Here are made-up elements, facts about them, and rows of numbers that follow some of those facts. Name the element behind each unnamed row.

Named rows:
[-49  13  30 -35 -23   8 -27   2 -26  15 -48   7  10  25  47  64  -2  54
 -29   6  17  32  -2 -18  20  73   9  43  18   6 -22 -39   2 -41 -22 -30
  18 -24 -35  52  25  23   8  24 -35  18 -31]: nama
[-41  14  32 -30  -8   4 -15 -23  -9  16 -48  -2  20  32  25  65  -9  36
 -33  -4  25  38   0   0  34  66  10  47   5   9 -23 -29   7 -39  -4 -32
  17 -30 -33  38  31  17  -8  26 -36  16 -29]: sefle
[-25  37   7   7 -16  25  -9 -60  79 -12 -24  26 -10   2  17  51   2   1
 -22 -11  10 -33 -29  -1 -50 -75   6 -20  17 -24  31  33  16  -4  49   8
  37 -41 -55  13   5   4 -11   4  17 -32   6]: keras
[  9  15  -5   0  11  27  11 -18   8  -9 -13   7  16  -4  -5  12   0 -12
  14  -4  -1   5  -1   9   6  -4   6   5  -4  28  17   1   5   2  15  12
   6  -5   4 -19  10 -16  -1   3  12  -8  10]: soka
[ -4   5   5   6 -27  -1   0  19 -22 -12 -11  18   0 -15  -1 -10  15   5
  21  13 -10  -1  -1  -7 -10   0  -2   1  22   3  -8 -10   7   5  -7 -10
   1   8 -18   6   1  11   4  -3   2  15   0]: dusa
[  2  11   2   2  -9  11   6   0  -5  -9 -13  11   5  -9  -3   2   7  -1
  15   2  -5   2  -2  -1  -2  -3   3   4   9  14   3  -5   7   2   3   2
   5   1  -8  -5   5   0   1   0   6   4   3]: druse
[ 11  18   5  10   4  15  16 -26  13  -6 -23  11  15  -4 -26   7   1 -18
  17  -7   1  10   4  19  15  -8   6   6  -1  25  10   1  14  10  20  -1
   5  -4 -13 -24  15  -1 -12  10   9  -1   7]: drapas
[ 23   9  46 -16   3   3  35  -1   3  24 -21  21 -47 -41  27  28   4  70
   3 -76   6  33   8 -28  22   4  16  -6   6  37  19 -30  -9  14 -30  24
  -2  -4  15  -8 -30  43  43   2  30 -30 -14]: sira
[  1  -5   8  -8  12 -11 -23 -26   7  78 -15 -48 -53  -6  45 -23 -52  80
 -41 -74 -30  30  -7 -24  22 -21   9 -39 -18   2  12 -11 -35  -9 -50  38
   5  16 103   9 -27  42  16 -13  -3  -6 -44]: pipa
[ 43 -13 -10 -11  30  49  16 -40  10  23 -26   6  11 -26 -14  -3  19 -44
  21  -5 -14 -28  12 -26  10   5   9  19  23  44  -9  22  42   2 -20  10
 -10  -6  -8 -33  16 -17  -7  -3 -13  27  -3]: daplu
[ -2  38   6   0 -49 -37 -22  12  41 -41 -25 -56 -37   4   4  -3  12 -27
  17   6 -22   4 -40 -21 -28  -1  18  40 -48 -13  15 -19  24  36   4  63
  17  -4 -65 -20  -3  10  -6  43  -9 -27  -5]: foror
[ 32  47  25  20 -29 -96 -34  -8  43 -40  43 -88 -43  -2 -28 -38   4 -43
   7   5  -8   4 -77 -10   0  40  -5  32 -26 -96 -19  -2  51  16  37  36
  13 -22 -47   1 -52  24 -45   1 -24 -13   6]: kolo
[  9   8 -17 -10  43  12 -32   4   6  -4  63 -19  -2 -18  38  10 -20   6
  -8   9  -7 -18 -44 -39   2  57 -15 -23   0 -42  14  16  -4 -42  13  23
   2  -7  52  20 -69 -15   2 -38  -1 -10  14]: ravis
[ -2 -34   0 -24 -10 -21  45  31  14  28  36   6  -7  30 -12  13  41 -27
 -25  24  17 -11  44  19 -19 -21   4  12 -53 -10 -34 -14  -4  -2 -11 -15
 -10  -2  -3   7   3 -22  -1  -1  22   3   4]: druflo
[ -3   5   5   5 -27  -2   0  20 -23 -11 -11  17  -1 -13   0 -10  15   4
  19  13 -10  -2  -1  -8 -11   0   0   0  22   2  -7 -11   7   4  -7 -10
   2   9 -17   7   2  10   3  -3   2  15   0]: tustir
[  1  12  -4  -4 -10  28  -2  14 -12  -9 -13  17   5 -13  17   8  10   8
  18   9 -10  -3  -2 -14 -12   2   3   2  15  22  12  -8   3  -1  -6  10
   6   2  -1  -2   4  -7  15   2  12  -2   4]: griplu
[ 63  32  36   6 -14 -33   1 -12 -27 -10  45 -20   5 -13 -20 -42  29  -4
  12  -1  19   5 -35  21  10  22 -19  22  71 -52 -38   0  48  -6  26 -21
   7 -38  12  16   0 -11 -14 -48  11  11  21]: vikli
[-26 -17 -32  43  -3 -37 -48  25 -44  16  39 -15   8  36 -21 -47 -53  23
 -18  25  -1  26   8  56  21  -2 -23 -57  -4 -52   3  -9 -44   2   1 -33
   3  28  48  12  -3  14 -13   8  -2   7   8]: toflo
[  2  12   3   1  -8  10   6  -1  -3  -9 -15  11   5  -9  -2   4   7   1
  14   1  -4   4  -2  -1  -1  -2   3   4   7  14   4  -5   7   3   4   1
   4  -1  -9  -5   5   2   2   1   7   2   3]: noskol
[  2  10   0   2  -8  13   5   1  -8 -10 -13  13   8  -9  -3  -1   9  -4
  18   5  -6   3  -1   0  -2  -2   2   3  10  14   3  -4   6   2   3   1
   4   2  -8  -6   6  -1   2   0   7   5   4]: kluda
[  5  11  -3   3  -4  16   6   1  -9 -11 -12  13  13  -7  -5   0   6  -5
  19   6  -5   5   0   4   1  -1   2   2   7  18   6  -4   3   3   6   1
   3   2  -1 -11   7  -6   2   0  10   3   8]: kobel

How the elements are related:
broklastal	Λ	pevin; taras	Λ	ruskar; ruskar	Λ	pipa
sirok	Λ	diren; sirok	Λ	fetrim; brobis	Λ	ruskar
brobis	Λ	pegal; levul	Λ	pegal; miflen	Λ	diren
miflen	Λ	broklastal; plovi	Λ	fetrim; trifluvo	Λ	diren
trifluvo	Λ	pegal; drotrer	Λ	flipa; drotrer	Λ	fetrim
bruflol	Λ	skoples; bruflol	Λ	pevin; gregil	Λ	gubrem
vaflis	Λ	nogomu; stasa	Λ	griplu; kolo	Λ	fluski
kolo	Λ	ravis; keskel	Λ	taras; datal	Λ	taras
gubrem	Λ	sostuvon; druflo	Λ	patrolem; druflo	Λ	broklastal
paplal	Λ	miflen; fluski	Λ	sapu; truklo	Λ	pipa
trono	Λ	plakek; toflo	Λ	brobis; nogomu	Λ	ruskar
breplomum	Λ	vodrasi; plakek	Λ	trifluvo; greskam	Λ	banum
vodrasi	Λ	nogomu; klere	Λ	druflo; zupim	Λ	gubrem
zupim	Λ	pevin; vikli	Λ	sapu; bizo	Λ	romam
bizo	Λ	ravis; bizo	Λ	befen; pevin	Λ	suplum
gibrusti	Λ	plovi; flidil	Λ	datal; drapas	Λ	sira
bretin	Λ	navu; plugiko	Λ	nama; flipa	Λ	flebi
flipa	Λ	greskam; brustar	Λ	navu; brustar	Λ	bizo
sapu	Λ	brezedok; stimar	Λ	rolu; stimar	Λ	fetrik
zabre	Λ	brobis; zabre	Λ	ravis; tabrur	Λ	plakek
tabrur	Λ	nidres; broklastal	π	klomum; bisur	π	nade
taras	π	bizo; nidres	π	griplu; soka	π	griskam
rolu	π	sapupar; patrolem	π	sefle; skidas	π	suplum
ruskar	π	flidil; suplum	π	fetrik; brobis	π	gibrusti
levul	π	retres; flidatek	π	grofadre; trulon	π	bretin
dozim	π	nafir; reklar	π	plaskoner; fibel	π	banum
stoflubrok	π	gaskan; kliro	π	rolu; miflen	π	sutrol
nade	π	fibel; plovi	π	kaplen; drotrer	π	sapu
foror	π	kolo; zufes	π	gubrem; losas	π	tustir
dratrano	π	pedru; sapupar	π	fegrul; stasa	π	keskel
keskel	π	ruskar; diren	π	taras; datal	π	nidres
febru	π	trodrom; brezedok	π	sirok; plaskoner	π	truklo
pedru	π	pegal; sira	π	pipa; griskam	π	skeke
fetram	π	levul; paplal	π	tribizar; kluda	π	losas
bimil	π	digrom; befen	π	toflo; fegrul	π	dozim
truklo	π	befen; retres	π	pebror; nodram	π	sira
griplu	π	brustar; nogomu	π	flipa; trodrom	π	plovi
breplomum	π	broklastal; plakek	π	zupim; greskam	π	kobel
fetrim	π	stasa; vodrasi	π	stoflubrok; liguk	π	patrolem
zupim	π	kluda; klomum	π	stogrik; dofor	π	reklar
druse	π	trono; stogrik	π	zanuklem; pevin	π	navu
gibrusti	π	nodram; sefle	π	nama; digrom	π	bagor
zanuklem	π	foror; stupel	π	liguk; kobel	π	radra
radra	π	trulon; drapas	π	druse; daplu	π	dofor
sostuvon	π	nogomu; travi	π	zabre; bretin	π	vikli
sutrol	π	diren; flipa	π	stupel; drezo	π	stagrun
kaplen	π	dusa; sapu	π	vaflis; fetrik	π	stanol
grofadre	π	romam; stimar	π	datal; keras	π	breplomum
romam	π	trifluvo; pipa	π	sostuvon; gaskan	π	tuflik
skeke	π	travi; tuflik	π	brisom; paren	π	skidas
pegal	π	brezedok

Rows to name:
No name comes twice in this set of rows, the named rows included.
[-12  37   8   4 -42 -20 -19  -6  49 -32 -25 -27 -30   2  10  10  10 -16
   5   2 -12  -9 -36 -16 -38 -25  12  20 -21 -20  17  -2  22  23  17  41
  24 -15 -64  -4  -3  11  -6  30  -2 -26  -2] : stogrik
[  2 -44 -39  -2  32  17 -65  32   0  37  43 -26 -17  31  38 -11 -40  22
 -39  18  -2 -29  15 -15  -9  19 -20 -27   1 -26  25  15 -26  -3 -39  11
  -9   6  45  10  -9 -18  27  21 -10 -24  -3] : pegal
[ 20 -35  -6  -6  69  -9 -25 -65  -9  81  23 -36 -55  -4   8  26 -53  56
 -57 -86  28  45  13  13  63  12  16 -61 -15 -30  16 -21 -37   9 -59  31
   7 -25  25 -28 -28  35  25  34  -8 -26   0] : brobis
[-44 -27  25 -65  -8  -7  15  28  14  50   4  -9   6  65  46  74  21  26
 -70  20  34  13  39  -1   1  51   8  58 -54  -1 -45 -34 -11 -52 -23 -32
   2 -25   2  59  21 -16   5  13 -13   4 -32] : patrolem
[-36 -20  60 -11  19 -61  31   6  24 -53 -38 -23   6   5  18 -18 -37  52
 -33 -73  30  10  -7 -30  21   9  -8  59   0  35  -6  52 -36  -1  29 -29
 -58  23  25  43  11  31   5 -30 -66 -23 -61] : flipa
[ 24   4  43 -13  12  -7  40 -24 -12  25 -15  20 -47 -45   7  34   6  61
   0 -83  20  45   8 -10  36   3  21 -17   6  21   7 -36 -11  19 -33  22
   1 -14 -12 -21 -27  46  38   8  24 -23  -2] : nodram
[ 20 -41  -2  29  12 -24 -28  12  23  29  24 -10 -14  38 -38 -20 -27  -6
 -23   7  21 -14  38  28  20  11 -22  -6   7 -25   5  16   4  30 -11 -36
 -17   3 -19  -7  13  14  -6  44 -13 -17  -6] : tabrur
[-40 -28  -3 -12  17 -24   0  28 -48 -82  -4  -2   9 -24  38 -21  -8  26
  -1 -23  18 -14 -24 -39 -24  -6  -2  11  27   6  -1  35 -46   4  -4   7
 -40  17 -13  25   2  -8  34 -31 -51  -6  -5] : banum
[ -9 -26   2 -23 -16 -34  69  12  11  22  30   7   4  23 -34   8  50 -46
 -15  23  12   0  39  35 -15 -36  13  11 -67  -9 -53 -17  -2  -7   1 -21
  -7   2  -7   1   5 -21 -22 -17  22  25   7] : zupim
[-19  34   9   7 -39  -7 -17 -21  55 -24 -25  -4 -25   2  13  23  10  -5
  -5   1  -6 -20 -33 -13 -46 -44   9   3  -2 -26  17   9  20  13  26  24
  28 -22 -64   7  -1  14  -7  18   4 -23  -1] : klomum
[  4  15  10  14 -15   0  11 -11   1  -7 -23  15   7  -8 -23  -2   7  -9
  20  -1  -2   9   3  12   8  -5   3   5  10  13  -1  -6  14  11  11 -10
   6   1 -23 -11  11  11 -12   8   4   8   1] : plugiko
[ 22  18   4  23   0  27   8 -17  24   4 -27  23  14   1 -40  12  -3 -21
  27   4   0   8  18  24  23   4  -1   5   4  32  23  -3  25  21  20 -11
   9   0 -25 -33  17   7 -13  35  19  -8   8] : stimar
[-14 -10   4 -21 -18 -24  57   3   3  10  11   7   4   8 -21   9  43 -32
  -5  13   4   6  20  20 -14 -33  16   9 -52  -2 -42 -17  -2  -9   4  -9
  -3   2  -7   2   2 -12 -18 -20  14  24   4] : gregil
[  4 -12 -11  33  14 -47 -31 -14  -2  18  44 -24  -9   2 -35 -40 -30 -16
  -9  11  -6  -5 -16   8  26  24 -19 -34   9 -68 -21  16   7 -10   7 -29
  -5  11  11  11 -40  28 -38 -16 -27  26   0] : zabre

Now the same elements, written a new way:
Named rows:
[-11   6   5   9  37 -15 -28 -14 -13   6 -44 -26  -1  -2 -11 -18   9  -6
 -12  36  23   5  -2  14 -10   5 -21  -1   9 -13  19   1  35 -26   6  13
  -3]: plugiko
[-28  32 -20 -50  -2   9 -38 -25  11  48  23  21  17  21 -51 -26 -41  27
  11  13 -38 -16 -22  41 -16 -26  36 -38  -5 -44 -29 -12 -32   5 -27  20
 -12]: nama
[  1  19  -9  26  33   4 -27  -8  35  -4 -54 -23   5 -20   0  -8  12 -11
 -41  33  42 -11 -17  23 -22  25 -29  14  18 -20  28   9  39   6   3   8
  10]: stasa
[ 68  21 -25 -46 -70 111  46  37  53 -44  41  41  45 -63  15   0  10   5
 -15  17 -14 -24   4  -3 -22   7 -24 -42  56 -56  68  -9 -31 -16  20 -19
 -24]: fetrim
[-12  19  51 -45  14  48 -19 -32 -39  25 -12  36 -32  30 -68 -75  26 -31
  -4 -14   9   7  18 -32 -33  29 -19  21  29 -12 -36 -37 -30  34  -8  -4
 -12]: tribizar
[ 52 -18 -21  38 -81   0 -19 -52  29 -42 -62  53  -3 -14  11  20 -22 -30
  27  50 -69 -34 -77  18 -67  33  35  -3  55 -57  12 -18 -42  18  -3  21
  12]: suplum
[-14 -18  40  19 -34 103  47 -42  -1  17 -32  44  29 -16 -60  18   7  42
 -54   7  36 -22  -4  46 -64 -66 -37  -8  49   6 -37 -39 -28  25  43  50
  32]: brezedok
[-21 -58  47  19 -51  59  38 -43 -42  41  46  42  48 -44 -64 -16  24  41
 -41  -7  50   0  19  48 -22 -71  22 -40  19   3 -16 -39 -44  10  49  50
  32]: sapu
[ 50 -20  18  30 -42 -18  -7 -46 -24 -43 -57  34  37  -9  21  16   2 -36
  33  39 -67 -20 -29  25 -16  32   8   2  26 -12  62  11 -39 -31   4 -15
  21]: klere
[ 60 -16   5  37 -47 -19   7 -43 -27 -51 -63  48  39  -6  28  17  -6 -41
  26  44 -73 -28 -34  19 -21  32  19   0  34 -13  58  13 -42 -18   9 -30
  25]: druflo
[ -6  26 -16  -6  37  15 -17   1 -14  17 -16  12  38 -17 -13   3  20  29
 -37  -4  25 -13 -23  21  14   2 -20   4  -6 -30 -10  10   0  15   2 -20
  -6]: foror
[-24  34  41 -17  15   7 -13 -31  -3  18  -4  18  -6  25 -51  -3 -44  25
 -22  29 -22  14  13  22 -43  24 -11 -22  -9 -11   2  -8  16 -35 -20 -33
  -5]: nafir
[ 68  30  42  11 -69  46 -17  42  50  28  25 -25  55 -44  11 -35  -8 -43
  14  55 -40  32  12   5  20 -59  16 -20  30 -27  68   7 -34 -64 -17  33
  -2]: gibrusti
[ 68  21 -15 -46 -61  58  39 -52  48  45  39  36   5 -58 -17 -69 -23  38
   6  35 -27  42 -81  37  36  26  44   6  -1   3 -33  14 -12  37 -18  30
 -31]: pipa
[ -5   3  -3 -16  12  23 -30 -12   1   3 -20   6  -1 -10 -23 -14   0  15
 -16  26  -1 -10 -19  16 -19   9 -13  -7  12 -21   2  -7  18  -6   8  11
 -13]: grifas
[ 12 -42   7  26 -79 106  45 -46  37   0   9  53 -23 -25 -73 -50 -42  33
 -58 -15  32  60 -59  47  -5 -61  26 -10  56 -34 -36   3  -4 -44  18  14
 -10]: ravis
[ 10   1  -6 -25 -22  28 -24  19 -28  29 -10  -7  18  16 -12 -21  23   9
  -6  -7 -52   3 -50  -5 -18 -10   0  24   3 -21 -25 -24  28 -18  -6   6
 -12]: gaskan
[ 46 -48 -17 -10   4  66 -30  31  16 -12 -50 -15   0 -42  10 -11  25  10
 -17  35 -53 -16 -66   8 -25  11 -30 -13  39 -13  -1 -12  45 -47   5  25
 -16]: daplu
[  4  17 -11 -25   3  42 -27  13  19  15 -44 -10  11   3 -19 -21   5   7
 -10  27 -52 -18 -58  24 -45  28 -13   2  30 -26 -26 -15  43 -40 -18  24
  -2]: plaskoner
[ 35  35  75  27   0 -12  63  30  45  11  -1 -15  35  25  18 -81 -44  -5
   7   4 -34  73  20   5  43  34 -23   0  42   3 -12  10 -30 -38  28 -32
  26]: trono
[ 70  -5   1 -12 -55  69  51 -54   9  30  42 -15  23 -55   4 -70  23  37
 -15  26 -16  57 -78 -20  35  22  29  31   8   6 -28   9  46  14 -12  29
 -32]: vodrasi

Which element is each row?
No name comes twice in this set of rows, the named rows included.
[-18 -17  61  35 -62  94  44 -36 -26  19 -54  38  43 -18 -68  -2 -10  37
 -58  15  46  12 -22  51 -54 -72 -39 -11  44   4 -31 -39  -4 -53  49  47
  35] : fluski
[ 61 -16 -13  39 -65 -13  45 -36  -6 -48 -52  56  47 -21  27  20   6  -3
  26   1 -68 -29 -54  37   9  35  25   6  21 -42  42  21 -42   4  20 -33
  24] : broklastal
[-11  38  78  30 -29  51  41 -48 -26  42 -70  16  50  15 -73 -29 -42  22
 -56 -20  41  63  10  50 -19 -70 -20  32  23   3 -34 -14 -18 -57  -5  35
  36] : kolo
[-16  39 -11 -15  19  13 -37 -40  43  47 -58  -7 -24  26 -41 -25 -36 -16
   2  36  -8 -23 -16  12 -63   8  23   8  33 -47 -24 -33   1  27 -21  49
   2] : stanol
[ 68 -50  -4  21 -76  25  56 -48  54  29  42 -15  21 -62  25 -78 -35  27
   3  37 -32  62 -71  39  52 -24  40  13  50   9 -34  31  28 -12  17  25
 -18] : brobis
[ 56  19  -5  -3 -83  78  59  34  57 -43  48  48  31 -31  24 -40 -46  27
  20  54 -63   2  12  45  18  38   6 -57  57  -4  39   9 -36 -20  37 -37
   3] : diren
[ 74  -2  10 -56 -49 113  -5  41  25  -1  20  12  51 -62 -50 -22  34 -43
 -46   7 -19  19  -3  -5 -27  12 -49 -11  32 -67  67  14 -12 -71 -26  41
 -30] : greskam
[ 75 -24  23  35  16   3  56 -22  53  24 -37 -18  35 -32  17 -90 -43 -10
 -14  13  30  54  -4  42  45  25  22   7  55   3  -9  27 -31  12  15   8
  29] : levul
[-12  -8 -21 -47   5  58 -41   8  48   9 -21   9 -51  17 -20 -32 -26  20
  13  37 -23 -34 -52   0 -49   1  11 -22  50 -50 -36 -28  28  43   8  40
 -16] : fetrik
[ 20   0 -19 -12   3  40 -35 -18  32   9 -50 -16 -44   1 -10 -21 -11 -11
   1  38  -4 -21 -40  -5 -49  -2  15   7  51 -37 -14 -23  26  21 -10  43
 -12] : skidas
[ 18 -33   9  21 -80  99  -7 -51  25   1 -51  51 -42  11 -78 -53 -48  13
 -58 -14 -21  55 -73  49 -26 -54   7  10  59 -73 -42  28  41 -61 -29  19
 -18] : befen

Now the same elements, written a new way:
Some rows with their names:
[ -2  21   5  -8   5   1   1   3   7  -4   6  16  -8  11   5 -11   1  -1
  -1 -17   0  -1   1  -9  -5   1  -5  -3   8  -5   2   6  -1]: paplal
[  2  15   6 -15   9  -2  -6   4   1  -9  16  17 -11   4   8  -7   0 -11
   2 -16  -2   4  -1  -5 -10   1  -2  -3   4  -8  -4  10  -2]: miflen
[  2  -7  16 -11   1  -2  -3   4 -12 -13  11  27   1 -31   9 -13  -2  -5
  -2  16  11   3   9  -3   7   0   0   1   1  -5   7  -5  10]: taras
[  3   4  14  -4   1   1   3  14  -5  -8   7  27   4 -29  10 -14   1  -2
   2  29   7   1  12   0   1  -9  -4  -3   8  -1   8   6   6]: datal
[ -1  -5   1  -4   0   8   2   7   4  -9  10   4   4  14   5 -10   0  -2
  -2  -2   0  -4  -1  -1  -5   4  -8  -4  -2  -5   2   6   3]: fibel
[-1  0  5  1  3  5  0  0 -3 -7  8 -1  0  8  5 -8  3 -1 -2 -6  2 -3  1 -3
 -5  2 -9 -2  0 -3  3  8  2]: brodrum
[ -1   5   4  -1   9   3   5   7   2 -12   8   1   3  -6   5  -1   0   0
   0  12   4  -1  -2  -5  -3   2  -9  -2   1   0   8   7  -3]: brustar
[ -2  -3   5   4   5   8   0   3  -3  -8  10   1   0   2   4  -7   3  -1
   0  -5   2  -2   1  -2  -5   1 -10  -3  -1  -2   3   8   0]: griplu
[-1  6  6 -4  8  3  2 -1 -4 -9  9  7 -2 -1  5 -4  2 -2 -2  2  2 -1  2 -4
 -5  0 -7 -2  3 -2  5  7  0]: stasa
[ -4 -16  11 -10   8   3   0  -7  -7  -9   8  24  -2   1   9   0  -2   1
 -10 -18   6  -2  -4 -10   9  13   4   0  -5 -11   5 -11   7]: nogomu
[ -6  -9  -2   6  13   5  11  18 -22   6   2   7   4 -14   1  -5   5 -16
  -3 -23   2   6  -6  -1   1   4   1  -1   3  -4   2   8   2]: sapu
[ -1   1   5   1   3   4   3   0  -4  -6   7  -3   1  15   7  -8   4  -2
  -2 -11   1  -3   2  -3  -4   4  -8  -1   1  -5   2   9   3]: sira
[  2  -2   5  -1   5   8   0   0  -9  -5   6   2  -2  15  12   0   6  -2
  -9 -11  -1  -3   6   2  -5  -3   1   1  -5   0   1  15   2]: drezo
[-1  1  5  1  3  6  0  0 -3 -7  8 -1  0  8  5 -8  3 -1 -2 -7  2 -3  1 -3
 -5  2 -8 -2  0 -3  2  9  2]: rovekles
[ -2   2   5  -1   3   7   0   2  -1  -5   9   4  -1  12   6  -9   6  -1
  -2 -16   0  -2   4  -3  -4   3  -9  -1   2  -3   1   8   2]: zufes
[-1  7  5 -4  6  2  3  2 -1 -8  7  6 -1  3  6 -5  1 -2 -2 -1  2 -2  0 -4
 -4  2 -6 -2  2 -3  4  7  1]: plugiko
[ -1  -3   0  -7   0  10   2   7   5  -8  11  10   3  19   5 -10   2  -2
  -3  -7  -1  -4   2  -1  -5   3  -8  -3   0  -4   1   5   3]: bisur
[ -2   7   5   3   3   6   0   1   0  -5   5  -2  -2   5   5 -10   3   2
  -1 -15   3  -2   1  -6  -3   2  -7   0   0  -3   2  11   0]: fegrul
[ -2   4   6   1   5   5  -1  -7  -8  -9   9  -2  -4   5   2  -8   3  -2
  -2  -3   2  -3   4  -4  -7  -1 -11  -3   2  -2   4   7   2]: kobel
[-1  1  5  1  3  6  0 -1 -3 -7  8 -1  0  8  5 -8  3 -1 -2 -6  2 -3  1 -3
 -5  2 -9 -2 -1 -3  2  9  2]: plerul
[ -1   1   5   2   2   3   2   0  -4  -7   6  -5   1  14   7  -8   3  -2
  -2 -10   1  -3   1  -3  -4   5  -7  -2   0  -5   3   9   3]: liguk

Name these rows:
No name comes twice in this set of rows, the named rows included.
[  2   4  13  -4   3   0   2   5  -8  -9   7  19   1 -18   8 -10   1  -3
   0  20   5   0   9  -1  -1  -7  -5  -2   6  -2   7   6   5] : keskel
[  0 -36   8 -14  15  -6   1   2  11  -2   5  33   2   9   7 -13   0   3
   4   4  -5  -6  -5  -2 -11  -8  -3  -1   5  -7   4  14  -1] : plovi
[  1  10   1  -5   5  -4  -1   8  12  -9  10   6  -9  18   7  -2   4  -4
   1 -11  -3   2   1  -9  -3   4  -4   0   8   1   7   5  -6] : plakek
[ -3   2   6  -4  11   4   4  -4  -2  -7   6  10  -2   8   6   0   2   1
  -4 -11   1  -3  -2  -7  -2   4  -6  -2   2  -5   5   4  -1] : breplomum
[  1   6  10  -1   6  -1   3   3  -6 -10   5   7   1 -15   6  -8  -1  -2
   0  18   5  -1   3  -3  -4  -4  -6  -3   4  -2   7   9   2] : flidil
[  0 -11  13  -3   5   4  -5  -4 -15  -9   9  26  -6 -15   8  -6  -3  -4
  -6  -4   8   0   4  -7   7   2   3  -3  -2  -7   6  -8   7] : ruskar
[ -1  -4   8   2   1   4   0  -2  -8  -5   7   4   0   9   7 -10   2  -3
  -3 -15   2  -3   2  -4  -1   5  -4  -2  -1  -7   1   5   6] : pipa
[ -1  11   6  -5   9   1   3  -4  -3 -11   9   4  -2   2   4  -3   2  -2
  -3   7   2  -2   3  -5  -5  -1 -10  -2   6  -1   7   5   0] : bretin
[ -4 -20   8  -1  15   3   4   3  -7  -9  12   6   7  -3   9   4   2   0
  -1 -15   4   0 -11  -6   5  16  -4  -1  -7 -10   3   2   0] : vaflis
[  3  -5   5  -2  -1  -3  -3   4   2 -11  12  15 -10  18  11   0   1  -6
  -5 -12   1   1   5 -10   7  10   5   0   4  -2   9 -10   2] : brobis

